Read these off the array that follows.
1) Find the first entry, reading row by row.
2) Find the first entry on the diagonal from the top-right corner.
3) Find the 3rd largest entry.
4) Find the 5th entry from the end, reading row by row.
5) Find the entry in the bottom-left corner.
6) Find the entry just left of 147.
7) Find the centre entry.
8) Find the 2nd entry in reading order.
[[126 123 125 142 128 143 119 141 155 118 122 139 127]
 [128 123 127 126 122 142 138 126 108 140 139 146 147]
 [129 133 133 131 122 108 128 110 135 154 122 128 139]]
1) 126
2) 127
3) 147
4) 135
5) 129
6) 146
7) 138
8) 123

B = [120, 135, 131, 154, 138]
Read off the entry just right of the largest entry.
Answer: 138
Read off the entry just left of 154.
Answer: 131

Read these off the grid that follows. Indices start at 1.
1) The entry in the bottom-left corner?
2) The entry directly below the largest entry?
3) The entry in row 3 and column 1?
4) The top-right entry?
5) The entry at row 1, column 1?
6) The entry in row 1 and column 3?
7) The entry just left of 118?
8) The entry in row 1 and column 2?
[[126 114 154 140 139 142 118 115 119 139 123 123 115 117 148]
 [129 146 110 137 131 116 136 116 134 150 133 114 112 144 145]
 [112 133 147 127 127 110 117 139 133 143 115 126 115 129 121]
 [107 121 128 112 137 116 117 139 111 136 148 134 116 146 128]
 [107 121 136 129 115 139 134 138 146 114 116 119 125 136 125]
 [110 137 134 125 148 131 127 114 122 140 124 153 146 132 114]]
1) 110
2) 110
3) 112
4) 148
5) 126
6) 154
7) 142
8) 114

[[127 127 102 132 126]
 [142 137 137 143 140]
 [141 124 122 146 134]
 [137 120 112 142 132]
 [140 132 138 145 137]
 [142 133 136 145 139]
 [125 147 113 125 130]
 [148 125 120 138 137]
 [136 118 107 132 130]
 [137 150 127 132 138]
 [141 143 133 139 139]]
Which number is the second smallest entry?
Answer: 107
Which number is the entry directly below the largest entry?
Answer: 143
Which number is the second entry on the main diagonal?
Answer: 137
Which number is the top-right entry?
Answer: 126
The top entry of the column that holds the largest entry -> 127
Which number is the largest entry in the last column?
Answer: 140
Which number is the entry just right of 113?
Answer: 125
The second entry on the diagonal from the top-right corner is 143
Which number is the bottom-left entry?
Answer: 141
The entry just right of the largest entry: 127
The bottom entry of the column that holds the smallest entry: 133
Which number is the first entry on the main diagonal?
Answer: 127
Which number is the 3rd smallest entry?
Answer: 112
The largest entry in the first column is 148
Which number is the bottom-right entry?
Answer: 139
Which number is the minimum?
Answer: 102
The first entry in the row that holds the largest entry is 137
The entry directly above 150 -> 118
Which number is the entry directly below the centre entry?
Answer: 113
The entry directly above 148 is 125
The entry directly below the smallest entry is 137
